Below are the code and all the weights of a small trained network. Each question names an input and a class and asks about switching units off, where a switched-off unit gives its printed mean instead of its output.

import numpy as np


def w(rows, s, z=0):
    codes = np.array(rows[::2]) - 128.0
    scale = np.full(codes.shape[1], s)
    scale[-1] = z or s
    return codes * scale


def f(y):
    return np.maximum(y, 0)


def log_softmax(a):
    a = a - a.max(-1, keepdims=True)
    return a - np.log(np.exp(a).sum(-1, keepdims=True))


def net(x, mask):
    res = np.array(x, float).reshape(1, 4) / 4 @ E
    y = f(res @ A[0][:, :-1].T + A[0][:, -1])
    res = res + np.where(mask, y, B[0][:, -1]) @ B[0][:, :-1]
    return log_softmax(res[-1] @ U[:, :-1].T + U[:, -1])


A, B = {}, {}
E = w([
[99,77,114,14,201,120,173,110],'x0',
[124,136,142,144,129,169,148,161],'x1',
[95,67,172,163,206,159,62,104],'x2',
[52,93,152,138,84,154,179,4],'x3',
],0.013)
A[0] = w([
[76,114,156,161,169,126,115,108,133],'neuron 0',
[182,165,99,124,68,96,164,156,58],'neuron 1',
[171,137,108,90,157,113,133,187,48],'neuron 2',
[152,164,127,181,52,143,115,97,48],'neuron 3',
[155,144,123,120,95,116,156,139,177],'neuron 4',
[127,111,110,28,211,165,148,132,141],'neuron 5',
[138,135,106,97,98,122,175,118,133],'neuron 6',
[157,180,105,106,66,81,195,151,177],'neuron 7',
[171,151,131,63,153,87,93,225,89],'neuron 8',
[85,112,138,65,97,151,220,81,111],'neuron 9',
[107,104,132,140,75,181,129,55,98],'neuron 10',
[147,164,116,107,67,92,177,152,183],'neuron 11',
[138,123,102,74,90,108,245,120,113],'neuron 12',
[151,156,116,88,159,96,121,194,235],'neuron 13',
[131,117,96,122,133,119,137,116,119],'neuron 14',
[118,90,129,33,219,132,150,151,9],'neuron 15',
[48,134,138,180,116,116,146,87,62],'neuron 16',
[172,123,120,190,158,129,7,178,135],'neuron 17',
[151,174,120,126,73,77,174,168,71],'neuron 18',
[117,147,122,59,115,118,241,101,125],'neuron 19',
],0.011)
B[0] = w([
[134,102,119,136,99,181,215,154,177],'neuron 0',
[176,86,162,111,103,208,74,75,188],'neuron 1',
[80,126,78,115,143,48,191,128,179],'neuron 2',
[98,27,126,110,168,126,226,119,178],'neuron 3',
[129,79,69,98,158,43,117,78,191],'neuron 4',
[145,60,130,137,132,69,245,114,230],'neuron 5',
[111,173,117,113,118,135,115,186,181],'neuron 6',
[130,64,109,164,94,121,248,109,244],'neuron 7',
[100,52,163,170,152,143,244,135,227],'neuron 8',
[75,208,147,154,162,73,105,195,229],'neuron 9',
[202,29,114,106,121,152,171,82,198],'neuron 10',
[112,77,166,116,190,157,219,96,228],'neuron 11',
[81,190,161,129,157,96,46,174,221],'neuron 12',
[160,142,156,159,84,209,37,87,253],'neuron 13',
[136,153,143,160,147,221,167,224,142],'neuron 14',
[177,62,112,171,47,229,108,11,192],'neuron 15',
[189,69,112,160,98,164,137,65,174],'neuron 16',
[110,237,106,69,96,102,32,159,232],'neuron 17',
[166,83,97,153,104,171,63,78,190],'neuron 18',
[129,190,116,83,166,93,51,198,227],'neuron 19',
],0.012,0.015)
U = w([
[188,113,110,174,54,183,114,35,250],'0',
[81,79,107,137,178,60,254,95,30],'1',
[88,238,123,99,156,63,64,170,93],'2',
],0.0095,0.0023)

Each question gives the input, the list of numbers given to net, and the class t.
The units are the neurons (one row each of A and B). Each row of codes is followed by its name. A weight is (code - 128) times the scale printed after its matrix; where a second scale follows, it is the last column's (A, B and U).
mask holds one flag per neuron, in row order. A switched-off neuron (its flag False) gives its mean, the last column of its row in B, instead of its output. The means were averaged over made-up inputs and are rounded, as every weight is.
A unit's drop is (log p(t) with every unit on - log p(t) with that unit switched off) / (log p(t) with every unit on - log p(t) with every unit switched off).
The circuit of an input: a set's keep is (log p(t) with only the set's units on - log p(t) with every unit switched off) / (log p(t) with every unit on - log p(t) with every unit switched off). Starting from the 12 units with the biggest drops (on a tie, the unit counted first), units are removed one at a time, each time the one whose removal leaves the highest keep (on an exact tie, the one counted first), for as long as the keep stays at least 0.8.
circuit, biggest first: the units of the circuit, biggest drop first
top k neurons: the k neurons with the biggest drops, biggest first
drop when u is switched off: that unit's drop, to one decimal
input [0,6,6,-7], class 2: circuit, biggest first -> (neuron 17)
input [1,-5,1,-7], class 0: top 4 neurons -> (neuron 13; neuron 9; neuron 17; neuron 19)
input [5,-5,4,0], class 0: top 2 neurons -> (neuron 15; neuron 8)
input [-4,-3,0,8], class 1: top 3 neurons -> (neuron 13; neuron 3; neuron 15)
input [8,-6,2,-4], class 0: top 3 neurons -> (neuron 15; neuron 13; neuron 11)
input [2,-6,6,0], class 0: top 2 neurons -> (neuron 8; neuron 11)
input [-8,-3,0,2], class 1: top 3 neurons -> (neuron 3; neuron 13; neuron 15)
input [-8,6,-3,8], class 1: top 2 neurons -> (neuron 3; neuron 13)
input [1,-2,7,-4], class 0: top 3 neurons -> (neuron 9; neuron 19; neuron 12)
input [1,3,5,-4], class 0: top 2 neurons -> (neuron 9; neuron 19)
input [-8,-8,-8,5], class 1: top 3 neurons -> (neuron 3; neuron 13; neuron 11)
input [6,6,-1,3], class 2: drop when neuron 10 is switched off -> 0.0
input [-7,3,6,-3], class 2: drop when neuron 17 is switched off -> 0.1
input [7,0,-4,4], class 2: circuit, biggest first -> (neuron 19)
input [-6,3,-8,5], class 1: drop when neuron 3 is switched off -> 0.3
